Here is a tiny trained network, its code and every weight. The questions are about switching its units off for an input and a class, where a switched-off unit gives its printed mean instead of its output.

import numpy as np


def w(rows, s, z=0):
    codes = np.array(rows[::2]) - 128.0
    scale = np.full(codes.shape[1], s)
    scale[-1] = z or s
    return codes * scale


def norm(h):
    return h / np.sqrt((h * h).mean(-1, keepdims=True) + 1e-5)


def f(y):
    return y / 2 * (1 + np.tanh(0.7978845608 * (y + 0.044715 * y**3)))


def log_softmax(a):
    a = a - a.max(-1, keepdims=True)
    return a - np.log(np.exp(a).sum(-1, keepdims=True))


def net(x, mask):
    res = np.array(x, float).reshape(1, 4) / 4 @ E
    u = 0
    for l in range(2):
        y = f(norm(res) @ A[l][:, :-1].T + A[l][:, -1])
        res = res + np.where(mask[u : u + 13], y, B[l][:, -1]) @ B[l][:, :-1]
        u += 13
    return log_softmax(norm(res)[-1] @ U[:, :-1].T + U[:, -1])


A, B = {}, {}
E = w([
[153,82,154,194,191],'x0',
[141,201,84,228,114],'x1',
[254,78,88,117,55],'x2',
[112,132,8,47,170],'x3',
],0.00082)
A[0] = w([
[92,177,106,189,136,172],'0.n0',
[116,159,172,116,54,85],'0.n1',
[117,141,78,86,137,84],'0.n2',
[152,100,160,162,181,149],'0.n3',
[175,156,98,135,117,229],'0.n4',
[133,155,196,185,80,183],'0.n5',
[130,141,68,79,162,154],'0.n6',
[117,104,142,111,120,58],'0.n7',
[130,202,154,71,75,47],'0.n8',
[133,132,202,133,107,19],'0.n9',
[159,69,137,182,192,131],'0.n10',
[146,134,253,128,79,2],'0.n11',
[148,122,175,87,127,118],'0.n12',
],0.0049,0.00092)
B[0] = w([
[116,164,135,143,59,218],'0.n0',
[194,140,141,136,223,143],'0.n1',
[153,95,137,165,212,167],'0.n2',
[213,188,139,69,118,194],'0.n3',
[105,157,97,140,106,202],'0.n4',
[101,125,4,103,176,245],'0.n5',
[148,123,62,189,217,225],'0.n6',
[94,89,212,166,123,112],'0.n7',
[225,185,182,53,153,133],'0.n8',
[108,67,104,147,196,135],'0.n9',
[153,196,148,82,135,224],'0.n10',
[138,105,57,146,181,212],'0.n11',
[66,110,83,187,123,148],'0.n12',
],0.0026,0.0012)
A[1] = w([
[140,146,157,130,97,188],'1.n0',
[134,141,111,157,183,161],'1.n1',
[176,105,96,106,111,125],'1.n2',
[101,39,156,107,148,68],'1.n3',
[112,95,92,100,104,121],'1.n4',
[134,79,172,72,157,145],'1.n5',
[72,155,150,100,173,161],'1.n6',
[182,133,113,88,111,180],'1.n7',
[2,138,131,141,132,105],'1.n8',
[174,157,175,138,162,55],'1.n9',
[142,102,88,154,84,181],'1.n10',
[119,99,118,184,130,254],'1.n11',
[116,89,102,143,132,61],'1.n12',
],0.0053,0.00084)
B[1] = w([
[85,118,127,93,180,108],'1.n0',
[155,83,162,50,127,248],'1.n1',
[110,122,202,130,142,208],'1.n2',
[84,204,50,191,68,174],'1.n3',
[207,79,180,250,122,144],'1.n4',
[95,241,67,119,89,193],'1.n5',
[173,90,204,177,105,225],'1.n6',
[110,163,207,149,136,210],'1.n7',
[165,67,157,127,84,211],'1.n8',
[215,151,114,72,159,120],'1.n9',
[11,78,195,121,94,181],'1.n10',
[75,76,59,31,165,171],'1.n11',
[126,120,145,134,121,135],'1.n12',
],0.0026,0.0014)
U = w([
[145,14,27,98,227,255],'0',
[45,227,30,183,19,183],'1',
[251,243,209,49,179,9],'2',
[108,17,253,185,26,29],'3',
],0.0061,0.00078)

Each question gives the input, the list of numbers given to net, and the class t.
The units are the neurons (one row each of A and B). Each row of codes is followed by its name. A weight is (code - 128) times the scale printed after its matrix; where a second scale follows, it is the last column's (A, B and U).
mask holds one flag per neuron, layer by layer. A switched-off neuron (its flag False) gives its mean, the last column of its row in B, instead of its output. The means were averaged over made-up inputs and are rounded, as every weight is.
A unit's drop is (log p(t) with every unit on - log p(t) with that unit switched off) / (log p(t) with every unit on - log p(t) with every unit switched off).
The circuit of an input: a set's keep is (log p(t) with only the set's units on - log p(t) with every unit switched off) / (log p(t) with every unit on - log p(t) with every unit switched off). Starting from the 12 units with the biggest drops (on a tie, the unit counted first), units are removed one at a time, each time the one whose removal leaves the highest keep (on an exact tie, the one counted first), for as long as the keep stays at least 0.8.
units of the circuit, in order: the units of the circuit, biggest drop first
k most important neurons: the k neurons with the biggest drops, biggest first
k most important neurons of layer l: the k neurons of layer l with the biggest drops, biggest first
input [-8,6,-4,7], class 2: 2 most important neurons of layer 1 => (1.n3, 1.n5)
input [-5,1,-4,-2], class 2: most important neuron => (0.n8)
input [-2,-6,-6,-3], class 1: units of the circuit, in order => (1.n3, 1.n5)
input [-6,7,-1,7], class 0: units of the circuit, in order => (0.n2, 1.n5)
input [-4,7,8,2], class 3: units of the circuit, in order => (1.n5, 1.n10)
input [3,-1,7,2], class 3: 2 most important neurons => (0.n8, 1.n10)
input [1,-8,-6,6], class 1: units of the circuit, in order => (1.n3, 1.n5, 0.n5)
input [5,-8,5,-3], class 1: units of the circuit, in order => (1.n3, 1.n5)
input [3,-8,-1,-6], class 1: 2 most important neurons of layer 1 => (1.n3, 1.n5)
input [7,-5,6,6], class 2: 2 most important neurons => (0.n10, 0.n5)
input [0,-3,-8,7], class 3: units of the circuit, in order => (1.n6, 0.n5)
input [-5,4,-3,-3], class 2: 2 most important neurons => (0.n8, 0.n1)
input [-6,0,-8,2], class 3: units of the circuit, in order => (1.n8, 1.n6)
input [0,5,6,3], class 3: 2 most important neurons => (1.n10, 1.n5)
input [5,1,-2,-2], class 2: units of the circuit, in order => (0.n3)
input [-7,4,-2,-6], class 2: 3 most important neurons => (0.n1, 0.n8, 0.n6)
input [-3,5,-7,6], class 3: units of the circuit, in order => (1.n8, 1.n5, 0.n5, 1.n6)
input [7,3,6,-2], class 2: units of the circuit, in order => (0.n10, 0.n3)
input [1,0,2,-2], class 0: 3 most important neurons => (0.n5, 0.n11, 0.n8)
input [-2,-6,8,7], class 3: 4 most important neurons => (0.n5, 1.n4, 0.n11, 1.n2)
input [0,-8,3,-2], class 1: most important neuron of layer 1 => (1.n3)
input [-7,-1,5,-1], class 2: 2 most important neurons => (0.n8, 0.n1)
input [-2,2,-3,-2], class 3: 2 most important neurons of layer 0 => (0.n6, 0.n10)
input [-1,-4,7,5], class 3: 2 most important neurons => (0.n5, 0.n11)
input [-6,-6,-3,1], class 1: 3 most important neurons => (1.n5, 1.n3, 0.n10)
input [3,-1,3,-8], class 0: 2 most important neurons of layer 0 => (0.n11, 0.n5)
input [-5,-8,-2,-4], class 1: 2 most important neurons => (1.n3, 1.n5)
input [-1,-5,-1,-6], class 0: units of the circuit, in order => (0.n11)
input [-1,2,-1,-2], class 0: 2 most important neurons of layer 0 => (0.n5, 0.n1)
